In the rows, 128 means zero.
Each row of numbers stands for one thing and depends on some of the facts below. Use the named rows to name the rest.

Facts:
[zigrubri,liflel,melem,plilus,vaplal,lerim,vuzus] δ drize
[nimuske,plekon,levan,zopin] δ sudem
[toklu,noni,stibru,trodo,mamil,nusku,zifu] δ setron
[vuzu,pluvuk,nuflim,basik,toklistos,peskos,liklati,breduba,subim,fimagru,brifli] δ goplan
[potik,grenok,stako,plotran,gosa] δ pleklol
[stistovok,fufal,grido,gopler,gusken,kogim] δ pepu
[ritri] δ trumon
[stotem,trumok,drepen,klafli,deflal,kedri,tagibal,fadil,brizi,todir] δ viton
[ziklan,brozi,stebal,skebil,zipal,lefil,safi,falim,pudro,liledu] δ grabrami
[koman,gugrestur,postan,raval] δ segu
[kotum,tifubru,tibik,klikel,siskur,zugrin] δ zafil
[figral,tudo] δ supi
[festo,klusto,vuflol,grodam,platrigrar] δ bakli
[grodar,gragral,nopur] δ bradiski
[skagu,zikil,befa,fodur,kaska,gitrak,tranu,fluvan,zitil,trubrem] δ vaplamu
[vetan,lagrim,temas,mufor,nobo] δ dedrekli
[zotra] δ klamis
[skevuk,fifutrum,bunis,pelal,pabrem,bebun] δ skiplil
[fofu,mogristi] δ stasku
[vefun] δ flozel
[gronin,pivu] δ fopem
[pludril,trole] δ bridu
[trukos,skibis,ledu,masto] δ tuzo
[lotril,flusu] δ riso
[pamar] δ golak
[flafle] δ stograr
[flustak,skefitrek] δ zovun
ξ pluvuk <- toklu,nusku
ξ tifubru <- toklu,zugrin
ξ peskos <- toklu,ledu
ξ gronin <- toklu,ritri,ziklan
ξ temas <- toklu
ξ stebal <- skiplil,flusu
ξ sudem <- stotem,gugrestur,fodur
ξ basik <- stotem,zugrin
ξ fufal <- ziklan,pleklol,nusku
ξ fofu <- ziklan,bebun
ξ festo <- ziklan,vetan,lagrim
ξ vuzu <- kotum,trole
ξ vuzus <- kotum,pepu
ξ stibru <- figral,fodur
ξ plekon <- klusto,vuflol
ξ grido <- gugrestur,klikel,klamis
ξ klafli <- gugrestur,bakli
ξ skefitrek <- gugrestur,nopur
ξ mufor <- vuflol
ξ nuflim <- vuflol
ξ gusken <- bakli
ξ pivu <- bakli
ξ segu <- vetan,lagrim
ξ trumok <- zotra
ξ tudo <- zotra,gosa,bradiski
ξ gopler <- zotra,pepu
ξ bunis <- zotra,falim
ξ zafil <- pleklol
ξ grabrami <- pleklol
ξ trukos <- pleklol,postan,trole
ξ skebil <- pleklol,bradiski
ξ brozi <- postan,trole
ξ zopin <- postan,trumon,plotran,brifli
ξ nimuske <- postan,gragral
ξ trubrem <- lagrim
ξ kedri <- lagrim
ξ viton <- fifutrum
ξ riso <- trumon,liklati,kaska
ξ flozel <- klikel
ξ supi <- klikel,stasku,subim
ξ masto <- klikel,pepu
ξ platrigrar <- gragral,subim,stograr
ξ levan <- gragral
ξ vaplal <- mogristi
ξ deflal <- mogristi
ξ plilus <- befa
ξ potik <- befa,zifu
ξ breduba <- befa,zugrin
ξ brizi <- liklati
ξ nobo <- trole,gosa
ξ lerim <- trole,flusu,bradiski
ξ pelal <- kaska,pepu
ξ todir <- kaska,pabrem,fimagru
ξ vefun <- stasku,pamar
ξ zikil <- setron
ξ tibik <- setron
ξ pudro <- setron,fimagru
ξ vaplamu <- setron,subim
ξ grenok <- setron,nopur
ξ tagibal <- klamis
ξ lefil <- klamis,plotran
ξ drize <- nopur,pamar
ξ stistovok <- falim
ξ grodam <- falim,nusku
ξ flustak <- gitrak
ξ toklistos <- gitrak
ξ zigrubri <- pabrem
ξ lotril <- pamar
ξ mamil <- subim
ξ skagu <- pepu
ξ drepen <- flusu
ξ flafle <- flusu,bradiski
ξ tuzo <- flusu
ξ koman <- zugrin
ξ safi <- plotran
ξ grodar <- brifli
ξ fopem <- brifli
ξ fadil <- kogim
ξ trodo <- stograr
ξ noni <- stograr
ξ siskur <- zifu
ξ tranu <- bradiski

Named rows:
[ 89 133 121 157 125 115 144 169 149 165 115 159 112 130 115 103 127 163
 129 141 165  99 148 139 107 150 106 150 151 185 140 107 118 108 104 183
 177 125 106 139 143 138 123 107 134 125 103 128 106 167  87 132 167 120
 118]: brizi
[163 131 126 147 142 153 109 167 110 118 123 124 130 133 133 126 120 142
 125 125 137 119 158 156 115 125 118 116 139 116 132 104 126 125 162 143
 155 123 152 131 128 128 138 138 131 111 115 125 118 137 107 136 134 119
 143]: tifubru
[180 111 121 122 130 111 136 172 112 124 126 146 111 137  97 139 140 125
 125 123  88 153 144 173 146 139 132 114 128 106 118 106 126  99 107 135
 170  98 142 123 119 129 137 137 124 113 131 141 133 140 109 133 125 115
 157]: flafle
[180 117 144 111  81  90 177  76 125 151 142 156 123 141 101 151 165 107
 132 108  77 138  82 135 174 128 174 135 107 102  92 160 140  91  87  87
 105 102 117 102 100 119 117 150 128 181 185 147 166 103 102 117 167 121
 159]: flusu
[139  99 125 113 148 144 150 153 156 133 126 110 134 121  76 112  73 143
 109 125 181 158 175  84 132 163 190 155 151 222 135 157  87 139 115 182
 171 139  70 143 104 131  86  94 135 168 100 120 124 163 106 126  88 162
  88]: riso
[125 114 112 112 134 156 113 144 136 114 127  94 125 130 125 122 132  96
 134 124 127 142 141 162 114 119  99 115 124 119 142 103 101 123 131 147
 160 125 131 121 105 135 124 113 118 102 123 139 136 144 105 126  97 124
 122]: nimuske
[ 67 135 141 110 133 134 117 164 106 118 131 105 123 141 159 147  86 106
 127 111 140 146 201 130 106 114  95 129 117 126 136  98 118 123 167 143
 157 109  66 141 113 132 141  94 124 107 116 146 127 179 110 134  84 148
 118]: safi
[183 114 143 112  77  90 177  75 124 154 142 161 123 141  94 152 161  97
 132 108  75 137  81 140 178 129 176 132 106  99  93 162 132  89  88  87
 107 101 112  98  93 118 113 151 125 182 184 148 176 100  97 116 177 121
 160]: gosa
[157 119 118 129 137 145 116 167 118 127 122 130 120 130 108 125 124 130
 124 129 133 148 151 148 118 131 112 123 134 118 137 106 112 124 146 141
 162 117 142 133 127 135 138 129 127 108 111 128 118 132 119 136 121 120
 142]: mufor
[101 149 131 144 149 126  91 170 124 100 116 151 118 135 173 114 128  91
 132 170 114 108  97 158 117 145 169 126 135 104 143  99 171 149 170 138
 127 122 120 122 143 105 113 137 124 102 167 121 118 138 131 122 141 131
 153]: peskos
[170 152 123 169 147 160  96  73 106 108 141 134 161 135 183 136 139 147
 119 124  93  41  77 134 165  98 167 136 129 104  98 157 113 102  93  94
 106 157 108 107  94  93 132 150 138 148 159 113 140 104  89 129 184 125
 128]: nusku
[120 112 156 116 139  85 118  82 104 198 127 167 124 106  72 106  84 124
 103 187 167 159  61  36 178 172 196 154 149 178 110 190 123 106 107 104
  79 152  53 146 165  93 109 139 136 191 153  87 105 102 206 132 214 163
  91]: fimagru
[ 90 139 142 116 133 110 118 172 100 132 128 136 119 142 148 153  87 125
 123 111 127 152 192 132 108 111  95 129 119 115 132 103 138 121 169 130
 152  99  71 143 128 126 148  98 128 107 113 144 118 168 124 140  99 138
 140]: liledu
[177 136 108 121 147 117 103 168 102 133 136  73 111 118 133 119 136 147
 131 115 145  95  90 169 159 115 110 112 133 147 129 104 144 216 134 145
 129 110 139 135 153 128 148 105 128 108 115 117 149 172 112 130 113 125
 110]: trubrem
[175 105 150 123 125 101 143  88  98 199 136 171 146 105  67 115  83 160
 103 140 174 154  69  39 178 162 188 155 152 200  95 188  99  97 100 113
  99 153  59 146 144 110 129 139 138 192 112  89 108  97 160 141 214 163
  89]: pabrem
[157 122 122 131 133 139 119 164 113 125 122 134 121 132 113 127 123 130
 122 125 131 143 152 148 116 133 112 123 134 118 133 108 121 129 145 137
 157 119 148 132 129 131 138 133 127 110 112 128 118 127 120 133 132 120
 139]: potik
[ 54 148 114 110 100 128 115  54 143 157 136 139 150 110 133 130 141 117
 131 138 113 148  66  60 121 101  75 146 107 116 145 170 108 130 107  79
  70 161 137 124 137 140 141 136 128 148 114 117 117  98 200 130 133 125
 101]: pamar
[151 149 117 162 152 159  92 175 123 115 125 120 152 135 171 130 118 156
 139 134 135  65 119 165 131 101 139 107 145 121 131 102 137 140 162 160
 147 134 120 128 135 115 136 132 135 100 129 124 131 153  95 140 126 126
 150]: fofu

Name these rows:
No name comes twice in this set of rows, the named rows included.
[ 44 156 178 172  63  84 186  55 146 102 124 166 112 121 182 108 161 172
 126 105 157  59 201  55  97 173  99 148 107 144 110 177 242 112  99  90
  69 156 181 131 186 140 122 148 138 186 131 125  98 100  97  98 191 116
  97]	stotem
[ 87 148 115 166 134 120 124 169 149 153 115 161 118 132 143 108 140 172
 142 147 143  70 135 160 107 123  89 138 152 155 143 102 135 110 110 184
 176 124 128 129 155 138 130 117 135 104 109 131 105 161  85 136 161 113
 147]	kedri
[ 89 143 166 138 139 101 123 167 117  87 113 152 105 133 163 110 132  81
 123 135 127 144 162 143  99 169 154 128 108 106 144 103 211 149 178 114
 117 118 165 126 152 117 114 140 120 110 159 121 105 128 165 104 136 123
 146]	basik
[169 114 130 118 112 159 128 175 127 174 124 117 116 128  82 130 139 126
 133 125 104 158 141 143 131 145  97 114 150 122 118 100 109  99 173 138
 147 123 145 134 157 136 123 137 116 124 146 140 136 109 129 138 176 127
 151]	vuzus
[125 153 176 144  65  83 183  52  97  74 142  84 106 103 182 110 161 138
 113 106 168  81 206  50  99 173 125 127  83 127  95 187 245 217 124  73
  63 144 183 138 192 130 143 149 137 192 134 112 103  99 189  95 151 127
  90]	fodur
[164 117 139 116 122  99 174  63 153 122 139 152 146 136 114 151 151 136
 131 115  81 144  93  96 161 116 181 134 123 119 102 182 135  91  91  92
  82 127 137 114 106 127 118 147 134 167 151 140 149  99 139 125 101 134
 139]	skiplil
[ 49 113 161 109 140 132 128  66 152 165 136 137 142 110 122 102  94  64
 107 131 169 122  78  47 136 169 195 153 143 182 112 169 102 111 104 135
  79 161  56 142 100 110  57 112 130 190 185 112 129 108 118 100 199 167
  90]	liklati
[179 118 111 111 133  97 123 165  97 138 136  83 106 123 102 124 144 129
 127 114 111 127  92 169 167 134 113 109 120 129 121 107 144 197 108 131
 149  93 147 132 140 128 148 110 123 113 123 131 158 173 116 125 112 119
 124]	tranu
[ 40 117 140 104 104 167 152  48 185 107 144  58 159 112 174 101 133  54
 137 106 159  73 153  78  97 115 155 147 112 174 122 131  87 109  97 139
  87 165  69 118  91 139  55  99 121 166 179 145 171 126  85  97  83 164
  88]	plotran
[ 49 138 142 107 127 139 121 150 115 109 131  91 124 140 164 143  86  99
 129 108 148 149 200 120 100 113  80 126 107 125 141 102 122 138 173 139
 143 117  69 140 106 133 137  92 121 104 113 148 125 173 118 130  76 147
 110]	lefil
[ 94 132 151 125 126 107 172  55 159 106 135 138 147 126 149 139 141 140
 131 111 134 139 130  70 104 123 159 138 117 135 128 182 153 124  97  88
  70 154 160 125 130 134 119 143 135 157 127 128 115  98 175 116  85 135
 101]	bakli
[174 110 136 106  73 104 178  68 150 136 145 127 130 141 111 147 163  69
 144 106  76 119  96 162 174 119 177 121  98  97  93 146 113  91  86  95
 115 102  92  89  89 126  78 149 117 172 196 150 190 105  88 103 131 130
 153]	trole

Now the same things, written a new way:
Known rows:
[115 141 109 137 176 117  97 126  94 111  91 140 141 106 168 112  78 168
 135 129 129 143 109 136 193 113 202 117 107 184 116 134 126]: klikel
[159 127 101 142 175 153  97 125 148 105 124 140 133 109 134 126  63 110
 132 117 133 146 124 168 146 119 171 144 105 138 138 138 145]: fufal
[142 142 106 160 176 137 100 135  98 105 113 142 131 105 133 126  78 123
 133 123 140 146 115 152 152 115 185 120 105 156 124 138 121]: bebun
[111 126 105 130 179 136  79 141 137 116  86 138 133 107 136 115  63 149
 133 111  99 146 117 159 209 131 166 156 109 127 110 140 109]: safi
[111 109 145 130 175 169  95 123 111 107  89 142 142 103 135 114  63 109
 137 144 121 148 110 169 148 112 169 123 108 122 112 143 101]: deflal
[110 115  97 181 172 113  96 124 114 100  92 165 135 108 143 135  60 113
 183 125 101 148 113 179 154 112 169 121 108 142 112 140 101]: dedrekli
[114 124 110 127 174 143  78 134 141 105  89 139 145 108 135 133  62 135
 168 112 111 146 113 158 153 144 165 169 106 128 126 155 101]: zopin
[110 157  98 171 173 101  79 124  99 108  87 164 139 106 163 139  64 159
 179 119  99 146 110 141 184 117 181 118 103 184 113 133  99]: klamis
[110 130 139 128 175 167  80 122 107 113  85 140 147 105 152 117  62 113
 144 113 113 147 110 136 154 131 179 122 105 130 120 140  99]: tagibal
[124 143 104 151 174 130  85 124 101 108 107 148 130 109 136 122  75 115
 134 124 141 146 114 140 147 113 193 121 113 147 115 138 110]: ledu
[123 108 103 128 182 159  87 123 169 116  95 139 129 101 134 111  68 121
 134 119  96 144 144 190 191 113 169 167 115 129 117 136 144]: skebil
[115 150 114 131 172 141  80 120  94 103  89 144 170 106 135 142  80 179
 135 135 130 142 110 137 159 130 200 139 119 124 112 144 106]: liklati
[124 116 110 131 174 152  84 123 151 102  97 142 133 108 138 126  63 122
 156 113 114 145 120 171 150 124 171 167 106 143 143 139 122]: trukos
[152 124 104 141 183 148  94 120 127 114 114 143 129 106 138 114  66 111
 139 114 131 142 117 170 150 117 183 135 106 127 126 139 146]: grodam
[122 123 112 125 173 164  81 116 127 112  86 142 157 104 133 129  83 146
 145 128 120 145 113 145 147 132 177 173 111 128 135 157 136]: vuzu
[112 136 107 164 174 124  83 119 104 105  96 176 132 103 166 142  63 137
 154 182  96 147 115 175 177 107 177 131 105 193 122 132  98]: bradiski
[144 145 109 157 172 125 103 137  98 103 111 141 129 108 137 126  79 122
 135 136 139 145 113 153 148 110 186 121 116 147 122 138 117]: vetan
[114 153 123 129 171 129  78 138  98 106  89 137 132 106 137 142  62 177
 134 146 117 146 114 137 171 116 176 132 105 181 132 137 101]: postan

Rows to name:
No name comes twice in this set of rows, the named rows included.
[111 158 102 183 172 122  80 120 104 106  95 174 129 108 153 153  60 142
 156 157  99 150 107 157 159 109 175 121 106 193 129 132 101]	pleklol
[111 113 105 129 177 151  83 122 166 109  91 141 131 107 134 114  63 141
 136 113  98 146 137 180 201 118 166 176 109 127 116 140 131]	brozi
[113 122  98 171 185 139  81 123 178 106  90 152 127 108 137 128  63 121
 160 117  95 149 121 190 190 115 167 154 106 134 111 136 123]	grabrami
[113 127 114 129 175 135  79 138 120 108  91 139 139 111 135 132  62 136
 153 113 120 143 112 151 154 127 171 151 110 130 115 142 104]	grodar

The same things again, as new rows of numbers:
Known rows:
[122 130 146 115 117 128 110 127 134 127 154 105  85 140 130]: lagrim
[121 130 107 125 128 132 114 132 126 115 122 130 196 110 129]: nuflim
[129 135 121  50 104 133 109 121 116 128  88 102 144 104 136]: fimagru
[135 134 113 145 130 129 129 127 127 125 124 138 137 131 129]: gopler
[124 127 140 151 138 133 135 123 125 122 124 137 144 127 121]: grido
[128 114 115  85 112  98 118 127 126 138 127 130  88 148 137]: gosa
[122 135 160 100 113 111 112 121 132 131  95 125 102 150 127]: zifu
[132 147 146  98 138 128 123 122 133 125 114 148 172 151 110]: stibru
[130 140 121 158 133 139 121 131 135 121 147 125 133 129 127]: fofu
[132 133 120 149 133 131 130 126 127 124 127 134 136 126 127]: plekon
[139 107 162  43 127 108 122 119 130 135 152 122 117 117 104]: stotem
[147 125 126 157 131 121 126 128 136 127 143 129 137  99 116]: kedri
[125 118 134  95 113 112 123 124 125 135 124 123  91 141 134]: kotum
[109 118 149 122 125 115 124 122 121 138 128 117  72 124 137]: stograr
[122 136 122 148 139 136 136 128 129 137 146 137 138 120 131]: fopem
[125 139 118 148 139 133 130 126 126 134 144 135 131 122 131]: dedrekli
[120 123 129  89 121 110 119 123 123 142 141 125  79 138 137]: skiplil
[124 135 135  89 152 136 132 121 125 132 160 143 151 131 114]: sudem

Which thing is each row?
No name comes twice in this set of rows, the named rows included.
[131 145 121 159 133 141 114 131 138 119 158 121 127 132 126]	gronin
[125 119 153  43 126 123 124 121 126 133 144 124 118 145 117]	figral
[149 127 129 149 128 124 133 127 134 133 132 131 148  95 117]	brizi
[118 112 167  58 129 120 127 119 122 128 134 123 113 141 117]	gugrestur
[115 127 135 182 143 127 131 122 119 126 120 132 110 110 132]	supi
[117 126 144 152 123 144 156 135 138 144 135 139 185 122 132]	zopin
[133 121 177   4 137 118 142 139 123 122 149 122 130 152 117]	fodur
[137 129  96 136 130 115 126 131 127 128 126 143 133 135 132]	tudo
[129 142 124 165 132 141 118 131 137 120 155 122 131 131 126]	festo
[122 125 134 181 133 128 133 125 125 121 114 133 130 122 129]	platrigrar

